Stage of each row
[  24   19    3  -22 -115 -163  194   42  327 -116 -328  294  121    6
   80  149 -361   47   -2   30  -51 -349 -160 -352  347  390  -48 -210
  235   72  255  115  115   42  129 -214  292 -381]  16
[-301   56   52  131   36  253 -145   15  -28  -83 -102 -306 -127  143
    1   17   65  -69 -193  203 -411  102  245  119  -74 -355  -69    0
  -26   85  -41   32  -39   43  -76  -71  -29  521]  20
[-317   85  -84   85  -33  318  -23   32 -110   94   60 -472  107  128
 -370 -195   12  -12 -260  -48 -417  174  327  -51  -93 -256  233   19
 -112  125   43   71   58 -256 -136  -13  161  340]  28
[ 179 -113 -116 -246   31 -238  191   21  375   13   81  277  159 -267
 -101 -114  -45   16 -167 -136   24 -170 -105    4 -232  339 -106  232
 -347  -65   41 -151  -51   87 -433  211  211  -69]  17
[  22  150  290 -152   27  -55  186  -64  -11  -81 -232  158  213   31
  -70  -85  270 -139   49   50 -261 -306  168  144 -303 -163 -136  -17
   35  -93  153  -52  -43  166  109  460 -405   83]  18
[ -11  -35 -134 -132 -121  -41  256   73  250  -93 -214  259  252  -41
   60  -92 -342  -22   -3   58 -244 -344 -102 -528   84  316   34 -352
  292   69  410   25  267  -48  145   -2  274 -313]  20
[-348   31 -109  115  -93  315 -118 -223 -188   44  -19 -436  -15  -45
   18  135 -106 -151  -56  -46 -224   81  308  -49  173 -254   90  -83
  -21  -79 -215   97  -79  -82  111  -41 -246  311]  7
[-207   88  -85  115  -22  256 -166 -147 -325  -80 -139 -404 -185  -40
   86  125  -51 -224   85 -103 -310   49  284 -158  323  -41  194 -275
  -36  -17 -118  190  -66  -83  145  -23 -234  228]  9
[-343   64  -84  172  -72  359 -183   37 -104   42   46 -412  -11  155
 -290 -160   65  -23 -234  105 -362  172  327   18 -120 -355  153  -12
  -24   83   14  -16   30  -67 -177  -68   92  455]  22
[ 166   84   -3   87  -53 -305   62    3  332  -60 -172  348  -53   68
 -184  221  -80  160  103 -141  169 -336 -149   -1  421  290  -30   88
    4  -27   80   22  -39  187 -110 -292  265 -322]  13
[ 147 -173 -119 -268   22 -240   87   30  311  -52   17  197  170 -291
   29 -159  -64  -38 -217  -16   -5 -107  -97  -49 -322  351 -112  104
 -315    5  109 -177  -17   45 -405  247  136    7]  18
[-323   47  -72  122  -62  306  -60 -139 -163   88  -40 -359   11    1
 -105   23  -47  -41 -147  -23 -325   75  318  -86   80 -267   50  -67
   38   -6 -129    2  -80  -71    5  -50  -46  375]  15
[ 132  -61    0  -98   -4 -456 -240    9  -24 -104 -108   95  254   94
 -284 -292  373  147 -101  116   20 -118   37  132 -405 -134    7  -69
  -34  154  411 -405   60  -57 -204  176 -135  132]  28
[  87   83 -185   22  232 -152  -92   83 -286 -204  -13 -134 -223  182
 -186 -198  288   28  172 -175 -550  -39  128 -205  235 -120  247 -339
  -23  169  272  -20   86 -232  -37  -18  175  223]  29
[-352   28 -102  177  -69  299 -200 -225 -147   49  -50 -403  -88   15
   17  174  -30  -75  -58   35 -214   62  312   74  103 -361  -16   -6
    3  -61 -207  -25  -88   22   65 -142 -244  460]  10
[ 151  -94   90 -100  146 -385  307  -99  593   -1  193  313   18  -13
  -64  327   -5  162  153 -268  237 -196 -218  205  427   77 -252  323
 -216 -116 -247   88 -123   64 -250 -100  146 -222]  1
[ 119 -139  -44 -132   31 -472 -245   22   51 -125  -98   48  215   30
 -159 -252  261  136 -164  129   24  -55  -12  103 -384  -22  -31  -56
 -122  200  376 -374   58 -109 -257  121  -57  159]  29
[ 153 -186 -131 -255   18 -281   34  -75  262  -63  -52  186  121 -336
  149  -28  -89  -52 -137  -38   62 -146  -92  -26 -232  366 -167   83
 -302  -34   49 -199  -62   77 -303  196  -15   16]  14
[  59   53   24  -26  -41 -253  228  163  453  -74 -199  202  180  177
 -233   48 -240  167  -64  -51  -31 -249 -175 -172  260  344   59    9
   27  190  341  145  199 -122  -41 -274  486 -406]  30
[-344   42 -118  151 -112  347 -159 -213 -196   76  -48 -433  -35  -30
  -33  117  -87 -120  -59  -33 -218   70  333  -46  138 -242   95  -79
    2  -61 -180   37  -61  -44   79  -88 -215  345]  10
[ 177   93   22   74  -35 -307  108   36  346  -50 -141  366  -34   88
 -247  171  -43  186   68 -154  130 -324 -147   13  387  266  -33  127
  -14  -25   80   17  -55  183 -158 -260  327 -312]  15
[ -52   89 -108  107   99   56 -224 -129 -397 -226 -166 -291 -357    2
  183  143   76 -219  249 -131 -365  -14  203 -171  477  -33  179 -401
  -19   -3  -61  175  -75  -61  186  -40 -254  218]  8
[ -86 -202   75 -180   22 -172  403 -134  537 -109 -144  202  197  -56
  455  399 -470    2  183    9  -11 -272 -229 -375  534  223 -289 -276
  288   46   29  230  170 -141  303 -149   37 -343]  0
[  30 -146  310 -175  101 -367  108 -293  179  -56  -43  146  241   25
  151  207  295   40  268   19  135 -208   27  226   17 -333 -372  -65
  132  -71  -55 -162  -61   20  133  281 -627   82]  0
[  64 -126   85 -117   15 -484 -167 -271  -23 -150 -116  155  183  -40
  158   99  259   30  122   94  155 -215   -7  168  -63 -274 -242 -127
   89  -66   62 -293 -111   67  105  200 -560  109]  4
[ 181  -43 -144 -189  -15 -140  151  165  399   37  178  218  186 -132
 -390 -295   33   15 -196 -146   10 -120  -72   42 -341  332   98  288
 -411  -21  163 -110   65   56 -567  216  357 -126]  23
[-406  -49   -9   67   24  239    7 -248  -27   38   85 -427    6   -2
  139  245 -106  -78  -83  -17 -243  141  241   31  258 -440 -103  -12
   -1  -54 -348  142 -132 -148  106  -68 -216  395]  3
[ 137 -161 -141 -268   25 -259    0  143  298  -84   32   76  212 -191
 -110 -302  -18  -25 -309   30  -49  -14  -90   -9 -460  352   18  117
 -410  129  267 -160   87  -83 -474  235  224   23]  27
[ -66  -79  -94 -142 -104 -129  268 -134  310 -128 -237  216  201 -120
  364  257 -482  -89   97   17  -72 -364 -172 -415  372  275 -114 -288
  252  -45  142  162  143  -41  351  -95    7 -367]  5
[  35  140  242 -149  -18  -39  127   -6  -11  -76 -189  145  257   55
 -175 -202  294 -139   19   74 -239 -275  169  125 -408 -138  -40  -38
   18  -62  245  -83   32  138   33  484 -361   57]  21
[ -10  140  252 -140    5   -2  138 -208  -30  -92 -296   84  127  -63
  146  139  155 -247  167   22 -167 -342  175  192 -182 -108 -182   -7
  -17 -181   16   17  -74  218  269  400 -648   74]  10
[-337   87 -104  107  -55  359  -59   47 -117   88   65 -478   90  130
 -368 -212    3  -29 -276  -13 -422  186  339  -63 -117 -264  246    5
  -99  118   47   60   66 -227 -152  -18  171  359]  27
[-322   31  -41  170  -12  245 -211 -204 -108  -16 -111 -356 -167   39
  111  232    2  -87  -40   98 -244   42  280  155  100 -373 -105   10
  -18  -42 -207  -12 -111   81   80 -159 -272  505]  10
[  67   75   16    2  -57 -246  181  192  426  -84 -195  212  155  195
 -280   16 -208  166  -86  -37  -24 -236 -171 -153  251  338   97   15
   22  189  350  140  182  -90  -81 -281  511 -398]  29
[ 135   -2 -292   -7  127 -209  -69 -166 -256 -167  -83  127 -207  -27
  104   16  159    9  383 -176 -353 -302   68 -314  332  -77   33 -442
  203  -53  177 -202   39   13  176  -25 -104  123]  12
[ 149   80    9   85  -71 -290   66    4  337  -76 -220  336  -46   67
 -135  240 -133  142   99 -113  168 -337 -159  -40  447  331  -31   44
   34   -9  101   51  -22  175  -62 -308  263 -355]  13
[ 218   95  -69  -21   12 -285  155  199  431   23  111  293  100  134
 -598 -151  104  211  -83 -226   62 -206 -123  125   19  234  135  342
 -291   33  201  -33   54   47 -467  -93  536 -267]  27
[ 116   57  159 -100  -31 -321  -30 -162  -87  -48 -202  256  257   16
 -159 -108  379   49   97   33  -16 -342  122  138 -273 -213 -144  -77
  138  -86  225 -342  -71  172   52  336 -439   73]  16
[ 171   27  -28  -22   31 -349  154  -75  419  -37   66  329  -23  -13
 -143  257  -24  101  115 -243  224 -276 -181  174  373  160  -94  289
 -222 -156 -134   59 -127  163 -198 -134  144 -275]  5
[ 133 -173 -145 -250   -2 -256  -61  144  264  -99    8   66  208 -184
  -95 -319  -10  -42 -307   71  -28   -8  -80  -24 -482  348   37   63
 -370  139  294 -190   98  -70 -466  235  189   36]  26
[  59   60   32  -23  -38 -249  215  170  447  -79 -208  201  166  185
 -233   49 -234  163  -66  -47  -37 -248 -178 -163  269  348   68    5
   26  195  335  159  198 -118  -41 -277  490 -401]  30
[-165  139  217  -62  102  150   85   91   60 -152 -215 -184   25  147
    7  -49  103 -182 -161  172 -487  -36  184  181 -264 -179  -69   57
 -151   98  122  157   32    6   20  197 -126  313]  27
[ 169  -38  -42 -112   66 -341  238 -100  463    5  163  316   48  -97
 -122  212  -26   86   69 -280  206 -241 -179  186  254  139 -145  353
 -298 -188 -192   35 -142  119 -260  -16  124 -224]  4
[ 124   30  126  -77  -44 -337 -115 -100  -98  -73 -172  235  243   50
 -211 -194  405   70   55   73   -6 -279  110  118 -312 -207  -80 -116
  128  -28  284 -365  -39  140  -35  314 -361   88]  18
[  57 -335   -3 -312  129 -403   42 -164  360 -163   23   86  125 -297
  468  174 -124  -77  -87   61  125  -24 -179   46  -36  157 -350   10
 -251   11 -113  -70  -90  -68 -174  177 -213   83]  2
[   9   17  -37   13 -154 -163   94  -55  313 -138 -320  229   66  -17
  177  303 -397  -36  110    7  101 -359 -172 -261  456  389  -26 -186
  172   -8  159  175  103   83  223 -263   74 -425]  8
[ 101   83  192 -112  -31 -251   17 -100  -59  -55 -192  241  259   42
 -195 -155  366    6   62   47  -71 -318  127  138 -317 -194 -102  -58
  107  -68  240 -268  -44  162   24  386 -389   54]  18

Stage of each row
[-110   63   25   47   62  -41  -21   54   -2  -27   20  126  -26  -78
   26  102  -61   55   70  -32   78  154  298 -163  -43  -72   -2  -18
    1   -1   44   -6   68  -20 -154  -42   57  -91]  18
[ -23 -239   44 -108  126 -267 -386  -32  299  136   76   65  126 -100
   78 -114 -170  -47  172 -319  115   64  237  117  161  -17  224  -71
   79  -78  181 -349  322  179   56  -37   75  211]  18
[ -98    2   30 -110   15  -62  151  -54   66  109  -17  269   58 -150
  107   23  -82 -181   97  -27 -199   28  108   50  112   55  -29   61
  -79 -160 -142   16   45   16  -19   -6 -245  -89]  22
[  26   37   68 -210 -133   11  234  158  -60 -229   28 -172 -119  169
   96   78  182  168   41   81  -32 -180  385 -307   31   -8   63 -214
 -178  186  163  187  -84  -22   29 -109  159  -87]  19
[-160 -100  -30   25  125 -180 -145  -91   80  105   81  124  190 -134
   68   92  -66  -91  275 -196   57  188  116    7  110   58   -4   99
  124   31    9 -117  150  -19  -35 -104  -71  362]  10
[-157   12  -82   43  132 -137   -7   31    8  -44   20  -19  -24  -14
   31  152  -22   48   22  -44  148  183  149 -170   -3   32   83 -118
   79  175  158   20   -3  -74 -171 -105  100  162]  8
[ -81   12   36  -91   69 -140    3   83  -50 -161  -18 -215 -154   55
   28  151  133  120  -68   18   44   90  221 -254  -22   38  281 -112
  -67  109  186   29  -83  -31  -86  -35  297    8]  2
[ -44   35  -96  165  117 -117 -151 -238 -182   65   43 -115  169 -108
   60   49  -43  -40  150 -156  281   44  -88   90   47  107 -308  175
  134  156 -210   44  203 -234 -222   88 -279  121]  3
[  28   16   42 -231 -126  -62  -50    0  -69 -120   15 -227  -33   10
   29  186  210   23   66    4  -82 -155   36 -124  134  178   31  161
  -85  146 -163   90  -28  -11   86   22 -160   10]  20
[ -52  180   -2 -181  -50   35   77  209   -3 -105  -59  -95 -200  115
   -8  101   42  174 -320  106 -111 -192   65 -255   25  184  187 -174
  -83  155   78   11 -228   -6   34  121    4 -208]  16
[ -87  -76  -26 -178   54 -102  -43   80   30  -65  -30 -179 -115  -14
    0  135  101   57 -105  -91  -52  -26   77 -136  117  189  322  -49
   -6   73  108 -107  -81   31   52   26  128   86]  2
[ 163  -13  -46 -241 -194    1 -183 -193  -92  -61 -119 -343   25  -55
  293    0  289    7   37   76 -108 -347  -31  -18   42  151  -80  143
    8  141 -196   80  -38   39  136   17 -298   38]  23
[-144  143  -17  -79   39   38  203   72 -171  -57 -142  -53  -75  -51
    4  109   45   43 -163  -32 -203  -34  -81 -195   37  251  150   48
  -43   33  -82   52 -279 -100   50  139 -106  -62]  5
[-159  268   50  191  110  -96  -55  -98 -175    3  -21   97   72  -70
   86  124  -35   23   76   99   50  254   70 -181 -173  -31 -159  145
   33   48 -110  120  -48 -182 -237   24  -77   -5]  11
[ 143  -41   68 -121  -97  -66 -169 -100  -65  -68    3 -257  125   51
  220 -145  112  105  191 -116   81 -255  217  -51   38    3  -94  -21
  -29  125   14    0  134   -5   97    3  -55   86]  19
[-109  137 -115  128   59   47 -138 -182  -87  219  -29  179  223 -190
  120  -16 -139  -67   42  -97   -7  -68 -164  107   43  198 -324  211
  194   33 -285  -91   42 -132  -49  158 -493  101]  12
[ -75   68   44 -181  -51   29  156  184   47  -52    8   45  -56   92
   44   25   10  117  -78    1 -154 -170  220 -209   87  121  135 -177
  -91   72  126  -25 -133   17  110   19   36  -39]  15
[-218  -96   98  -64  185 -290   50   84  298  141  167  368  132   16
   16  -19 -251 -110  195 -165  -29  231  308   -3  161  -34  186 -207
  -46  -91  259 -166  173   47  -37 -129  143  237]  12
[-249   36  -12   -8  137 -132  168    7   10   92   52  241  102 -100
  -51  165 -119 -144  108 -115 -106  190  -26  -28  153  177   19   96
    1  -15  -95    8  -19 -107  -57   -3 -180  157]  8
[ -99  151 -127  142   79  -21 -378 -211 -207   70 -135 -134   95 -246
   84  169   62    5  -20  -52   55   97 -266  -43  -76  216 -124  391
  247  117 -310  -59  -70 -111  -87  148 -346  145]  9
[ -78   23  147 -102   69 -332 -157   41   62 -150   83 -181  -16  141
   66  142  117   88  137   42   68  198  260 -268  -30  -48  264  -82
  -80  165  243   45    6   -3  -56 -152  325  243]  11
[ -22  360  -80  -91  -81  206  105  126 -189  -61 -220  -98 -234   11
   29   65   28  176 -525  194 -175 -306 -173 -214  -72  279   12  -44
  -37  119 -173   78 -361  -88  -12  313 -286 -466]  18
[ -37 -142   16   -7  110 -153 -119 -131  237  142  -86  278   75 -187
  372 -228 -141 -108  160  -35  -26  161  463   43 -107 -283  113 -232
   34 -239  263 -146  187  188 -103 -207  152   22]  24
[-242   66  158  -59  151 -241  183   99  154   78  103  355   77   27
   -6   47 -186 -100  119  -42 -165  245  221 -102   89    6  172 -104
 -132 -118  132  -33    3  -25  -43  -58   93   96]  12
[ -75  178  -71   56   95  -62 -178  -72  -17  110  -91   10   48  -35
  133  -60 -116   51 -184   10   20  -57 -113  -26  -54  143  -35  -48
  118   93  -20  -88  -65  -75  -73  152 -196    8]  11
[-176  253  -17    9   27   47  -10  134  -83  -51  -61   73 -155  -61
  -59  270   19  111 -212  132  -86  100   41 -278  -77  131   79   85
   16   75  -81   21 -213  -57 -113   96  -55 -179]  15
[  36  -55  -71   89   70 -131 -319 -231  -99   26  -32 -250  215  -63
  237 -117   31   66  206 -195  240  -44   47    8  -28   29 -140   37
  183  187   28  -66  153  -87  -35  -17  -91  329]  8
[  76  107 -128  -18  -67  133 -199 -140 -131   68 -174 -124   26 -152
  197  -87   21   60 -151  -31   -3 -293 -106   33  -20  169 -182  104
  127   67 -229  -62  -27  -25   18  199 -400 -159]  20
[-130  -85    1  105  136  -73  -94  -12   99   65   -3  195  135  -98
  229 -124 -115   70  228 -155   78  185  473 -140  -94 -179   69 -193
  120  -50  318 -169  101   59  -51 -183  248  251]  11
[-174  295   62 -205   56 -271  236  133   96 -126  -30   85 -376   99
  -54  384   49 -116 -385  482 -190  237  -31 -234  -48   65  288 -130
 -260   58  -17  311 -247  -39 -319  -27   22 -412]  24
[ -23  145    7   13  -22   33  -19  -44 -132   -8  -45    7   25  -75
   84   32   -2   45    9   -4    6  -62   84  -89  -27   55 -153   94
   -7   36 -159   56    3  -85  -77   94 -200 -153]  19
[-106  160  -68  -51    4  107  235  176  -11  -35  -57  135 -171    8
   12   76  -82   97 -245   86  -45  -83  178 -191   -6   73   20 -217
  -49   63   58   56 -135  -45 -116   59  -55 -309]  19
[-154  197 -131   98  177 -120 -270 -135   -3  213  -97   92   58 -159
   20   56 -195  -76 -251  -34   15   60 -380   99   16  275  -42  146
  190   51 -218 -142  -45 -104 -132  247 -408    6]  10
[  51  -48   -3   18   -6 -120 -355 -240  -15  123   81  -97  319  -55
  208 -122   -7   -2  307 -201  140 -150   33  114   89   81 -267  154
  148  128 -114 -126  247  -60   60   30 -273  344]  13
[-135   71  -84   12  114   10  148   89  -46  -23  -71   17 -137  -19
   43   42  -57   89 -210   -3   29   18  152 -156  -23   74  127 -215
   10   46  147  -15 -109  -77 -146   53  104 -133]  2
[-152 -157  120   86  182 -296   79  -19   71  -59  151  117  178   25
  139  -27  -70   -5  496 -192  203  379  587 -171  -18 -277   71 -206
  -37   18  381   37  238  -43 -157 -336  415  374]  8
[ -72 -207   35   67  109  -96  -77   25  166   20   85  215  102 -106
  174 -109 -136   49  356 -231  203  208  679  -97  -29 -305   42 -226
   50  -87  345 -155  306  109 -114 -257  321  136]  19
[  27  -35  101  -24  -15 -221 -230 -234  -77   14  111 -162  321   16
  205  -49  100  -22  438 -145   84  -39  101    5   73   32 -200  188
   30  138  -86   25  194 -101   64  -67 -137  421]  11
[ -18   -3   45  -23   28 -106  -90  -94   15  -18  -68   34    1 -121
  214  -11   26  -24  123   23    1  113  294  -87  -92 -139   32  -10
  -24  -73   41   24   79   53 -110 -101   45  -58]  22
[  73   85   -9  -45  -69  -17 -300 -106  -98  -16  -34 -250  106   15
  189  -53  107  148   31  -40   62 -233   22  -86  -19  121 -109   73
   93  194  -60  -59    6  -40   79   92 -154  130]  14
[ -25  -41  109 -189  -89 -112  159  -30    4 -125   14    4  -20  -23
  197  123  197  -65  255  118 -153   65  383 -185    5 -108   57    5
 -164  -23   31  193    0   44  -19 -229   86   19]  23
[ -26   74 -198   44  152  -93 -321  -93   38  122 -153 -157   -1  -46
  148 -132 -144   87 -326  -93  165 -126 -218   48  -25  201   73 -173
  228  180   88 -196  -30  -33  -76  182 -175   60]  8
[-232  100   21  106  149  -61  199  -23 -116   42   36  233   11 -135
  -33  177  -77  -87   77  -20  -29  257  136  -85   16   40  -53  112
  -38  -96 -113   63    9 -164 -225   23  -36  -75]  1
[ -52   41   52   25   53  -63  115 -141   30  106  -83  290   89 -150
  298 -158 -109 -125  143   49 -108   90  306   10  -96 -177 -106  -85
  -61 -209    9   55   82   13 -132  -85  -80 -136]  23
[-120  -96   11   96  139 -160  -83  -54  -75  -81   27  -75   83  -91
   85   87   36   48  295 -187  194  281  325 -173  -40  -99   67   13
   67   66  157   -3  121  -59 -135 -164  230  258]  5
[ -39   72   87 -164  -17   17  214   96 -129 -129 -117 -162 -104   73
  128  -44  131  136 -124   13 -201 -152  196 -253  -10  107  248 -152
 -149   -3  136   36 -236  -34  107   70  184  -88]  2
[ -15    3  140  -88    8 -243  -47  -12   46  -46  189  -43  129  130
   30   36   -8   13  261  -78  120    3  233  -65  122   -9  -69  -31
 -107  135   43   57  206  -81  -49  -60   14  139]  16

Levels
[-106 -111  -23   43  -62  -21  -50 -199  -64  130   -7   -1 -119   14
  -36   30  -40  -29 -150 -218  -84  173   65  101   61  -60   63 -101
 -159  -98    8  136    3  -11  -58  -61 -222   -2]  7
[-242  -41  102  155   18 -104  218   19   74 -204  -98 -150 -129  225
  216    8   29   98 -244   67  -79 -159  -25 -149  126  -11  177  109
  232  243   74   90   23  -78  -17  -51  264 -232]  16
[  17  165  178  -36 -263  -30 -275  -21  -72  165   -5 -156  -47 -146
  -88 -290   81  104  139  -13  -39  198  -63   83   11    5 -106 -164
  -76 -206   54   48  -59  198   49   47 -266 -117]  1
[ 155 -547  -74  148  242 -185  223 -158 -116   55  -45  231   30  108
  371 -360  330  -20   17  332  -31  158  227  138 -337  174  115  112
   17  254  262 -145  229 -162 -123  362  206  144]  20
[ -20  -47   87  240  144   90  117  -57  -60 -112  -55 -111 -149  185
  247  -44  228   18  -89   63  -32   -2  309  -74 -142  182  253  185
  144  194  -13 -115   95 -125  -31  266  224  -92]  22
[  17   71  109   74 -161   27 -153  -23  -32  145  -28 -129  -61 -117
 -149 -169   64    0   11 -130   15  113  -69   87  101  -13 -102 -135
  -86 -204   72   -6  -64  112   74   -6 -250  -71]  1
[-149  466  198 -367 -282  267 -201 -419 -129  120  -12 -114    1 -217
   54  -19 -118  360  341  164 -239  309  -23  -23 -133  172  153   74
  -99    9 -616  203  284  316  -57  -74 -259 -393]  10
[  16  -21   41    7 -163  -37 -197    4  -85  161   10  -93    6 -134
 -133  -99   51  -25   43  -96   80  173 -104   18   19  -69  -85 -171
 -132 -257   97   89 -172  140   28    6 -205    4]  2
[ 301  -17  -42   66  -86   18 -399 -210 -156  238   60   85  -60 -211
 -217 -105  124 -113   70   68  113  310   91  241 -185  142  -80  -38
 -313 -235  -89   -7   53  150   30  261 -234  138]  0
[ -70 -164  -31  270  176   21  258   -5   52 -189  -73  -55  -93  168
  135  164  105  -58 -261   80   86 -171   24 -153   27   62  189  218
  157  225    1  -25   35 -135   21   56  328  -69]  18
[ -33  -51   59   14 -151   -4  -84  -13  -57  168  -20  -90   21 -133
  -98 -156   43    8   40 -151   35  143 -129   29   91  -79  -92 -191
 -111 -211  118   49 -130  119   36  -61 -253  -48]  2
[ -12 -111    0  226  145   55  183  -61   -5 -148  -45  -38  -96  122
  196   67  162    1 -128  149   48  -79  112 -128  -98  129  205  234
  131  235  -71  -42   93  -87    6  163  294  -74]  19
[  53  -23   67  -15 -191  -10 -175  -23  -82  197   14  -66   32 -197
 -102 -230   99   36  146  -56   54  200 -129   54   -7  -45 -136 -183
 -128 -225   89   41 -104  178   50   18 -259  -12]  2
[  29  -89    5  296  187   79  171  -82   29 -157  -48  -51 -182  171
  147  107  183  -50 -208  118   24 -107  192  -55  -80  167  205  279
  147  231  -84  -90  160 -144   28  182  285  -33]  19
[  48   -9   55  233   60  -55  -22  -22    7 -178   17  -86 -220  165
  174   18  212   18 -127  237   17  -50  173  -82 -170  135  173  251
  175  207  -60   17   96  -50   11  251  330  -18]  18
[ -47   -7   50  -56 -158  -30 -162  -92  -73  142   31  -75  -57  -71
  -50  -55   36   37   39  -76  -40  202  -32   35  -29  -65  -11 -113
  -89 -182   -4  153  -56  104  -24  -29 -202    3]  7
[ -12  -35  102   -7 -169   73   -8    5    4  192    7 -115   -3 -177
  -87 -207  119   55  142 -166   -1  118 -165   28   75  -99 -169 -164
  -26 -216   91    3  -62  121   89 -123 -298  -12]  4
[   4  -59   27  176   70   61  163  -29   51 -141  -20  -55  -94   51
  141   37  166   49  -59  187   59 -101  -14 -136  -66   94  105  229
  167  207  -97  -21  110  -14   55   83  265  -80]  17
[ 172 -117   96  244  142   39   47  131  -24  -74   -1 -125  -82  101
  169 -131  412  -59   51  240  111  -20  191  -79 -261  162   82  195
  230   54  111 -184   39  -90   38  337  295   98]  22
[-209  449  327 -386 -409  -51 -261 -345 -118   32    9 -126  -99  -76
  341 -416  -26  572  401  388 -415  326   45   10 -228  160  158   29
   65  216 -374  273  326  334 -119   66 -121 -474]  13
[ 277  -26  -44  -51 -165   62 -380 -485 -146  283  187  210 -252 -216
  -19 -214  170  106  233   73 -147  469  259  330 -367  162  -50   42
 -311  -65 -308   95  354  171  -27  251 -354  184]  7
[-121  -84    7   77 -114   28  142    5   65  -58   38  -70  -64  -65
   77    0   65  125    5  -47   60  -51 -218 -200   74 -109  -25   11
   94   78  -23  135  -68  102   77 -134   56  -96]  12
[  12  -28   82  239 -214 -353 -223   70    9 -233  171  -71 -392  169
  366 -292  282  247  -21  273  -52   21  150 -143 -254   -7   84  118
  217  303  125  232  -37  100    8  346  370   -7]  17
[  26  -61   20   44 -141  -71 -196 -105 -118  173  -12   -6  -15 -119
  -86 -178   30   -9   -5  -89   30  209  -26  110   16   -8  -46 -172
 -210 -163  102   59  -90  124   -2   75 -228  -38]  0
[  53  170  127 -198 -203   90 -301 -253 -132  257   26  -60  -26 -185
  -93 -154   42  104  230   43 -127  349   44  169 -146   80  -23  -80
 -170 -233 -202   91  134  191  -34   39 -359  -52]  5
[ -57   44   59  160   75   89  132  -49   17 -177  -48 -117  -97   99
  155  116  107   59  -92  175   34  -97   44 -179  -61  123  208  244
  166  214 -166    8   81  -19   21  100  288 -158]  18
[ -45    2   31  127  -11  -17   43  -51   15 -159   10  -67 -126   67
  160   45  103  105  -69  195   29  -47   -3 -155  -86   72  141  186
  133  211 -125   96   61   38   18   98  269 -119]  16
[-104 -612 -377   86  354  411  737  -10   27   95 -156  150  521 -297
 -223  582 -123 -317 -131 -314  521 -176 -612 -365  302 -182  -32  -12
 -172 -132  -55  -71 -263  -61   98 -479   12   57]  10
[  10 -159  -41   23  -74  -31  -71  -62  -45  118   48   -5  -39  -81
  -61    9   73  -39   -7  -71   62  144  -78    3  -37  -88  -42  -74
  -91 -156   42  125  -78   62   -2  -29 -118  103]  8
[ -11  -50   42    1 -152  -57 -103   25   -4   59   66  -93  -68  -70
  -16  -64  113   45   58    8   39  101 -130  -60  -42 -100  -71  -60
   27 -127   44  149  -92  112   31  -33  -51   48]  9
[ 117  -72   32  -58 -194  104 -106 -122  -78  263   54   15   48 -315
  -81 -278  140   89  289  -62   47  251 -152   74  -71  -20 -191 -151
 -169 -205  -14   -3    0  220   79    2 -348   23]  3
[-333  219  142 -213 -226  127   -5 -331  -93  110  -70 -111  -37  -63
   88  -35 -197  269   60 -174 -271  216  -13  -16  112   -9  168 -100
 -111   17 -279  216  103  152  -87 -204 -322 -374]  8
[   2  -29   61  -73 -134   56  -75  -75  -40  175   22  -73   15 -150
  -75  -90   85   36  132  -41   -5  174 -117   29  -29  -53  -87  -88
  -58 -204  -27   74  -10  116   27  -76 -227   21]  7
[  75   78   16   73 -180  -30 -299    5  -16   18  143 -115 -210  -63
 -105   85  130    0    6    3   87  118  -17  -62 -108  -60  -38   17
  -12 -164 -101  200 -100  139   61   68  -12  113]  9
[  26 -168  -68  249  106   45  180  -99   62 -137    7   30 -152   69
   97  117  129  -16 -174   91   80  -97   13  -85  -31   69   99  223
   85  223  -90    8  122  -62   51   66  243  -10]  16
[  85   18   89   28 -168  -48 -233  -54  -86  179   -7  -65  -17 -142
 -115 -251   92    2   72  -13   25  194  -45  134   -5   20 -106 -153
 -142 -202  105    7  -53  145   38   88 -241  -33]  0
[   1 -234  -23  251  146  -23  250   13   48 -145  -36  -12  -76  108
  187    2  198  -10 -138  148   85 -123    6 -126  -55   59  111  189
  168  229   69  -47   55  -95   37  108  311  -12]  18
[-142  -56   34   56 -154  -93  -26 -349  -18   27   47   71 -307   72
  209 -195    0  218  -93  -87 -279  176  179  141  -16   18  104    1
  -68  222  -83  181  244   27  -69   16 -146 -127]  11
[ -21  -38   29   31 -126  -26  -98  -45   -5   64   57  -75 -108  -46
  -34  -14   81   27   -7  -50    3  108  -59  -11  -16  -75  -32  -40
  -12 -108   -8  141  -40   77   26  -39  -86   33]  9
[ -43   11    2  172   69   44   63 -155  -13 -167  -17  -34 -166  118
  166  135   75   54 -148  162    2  -38  120 -109  -98  145  235  252
   80  258 -210   62  137  -23   -7  145  267 -128]  17
[  45  -44   52   43 -122   -4 -102  -46   18   94   65  -66 -137  -64
  -51  -80  143   19   34  -24  -15  113  -39   47  -48  -50  -86  -22
    4 -125   10   81   31   64   44  -15 -121   83]  9
[ -24   35   80    6 -210  -18 -193  -30  -51  143   37 -123  -85 -103
  -88 -125   67   39   53 -141   -9  170  -56   27   21  -86  -79 -154
  -78 -221   57  117 -110  134   34  -21 -238   -4]  4
[ 152 -178  -31  255   24   26  111  -43  112  -88   86   39 -212  -16
   76  -68  266   29  -26  135   81  -75  -29  -24  -97   51  -64  204
  131  178  -32  -35  165    0  120   96  182  102]  15
[   6 -100   -1   15 -105  -33  -48  -53   -6   48   65  -23  -64  -79
   10  -35  107   50   45   34   44  103 -110  -46  -62  -59  -43   -9
   -5  -49  -15  137  -16  101   21  -20  -22   41]  10
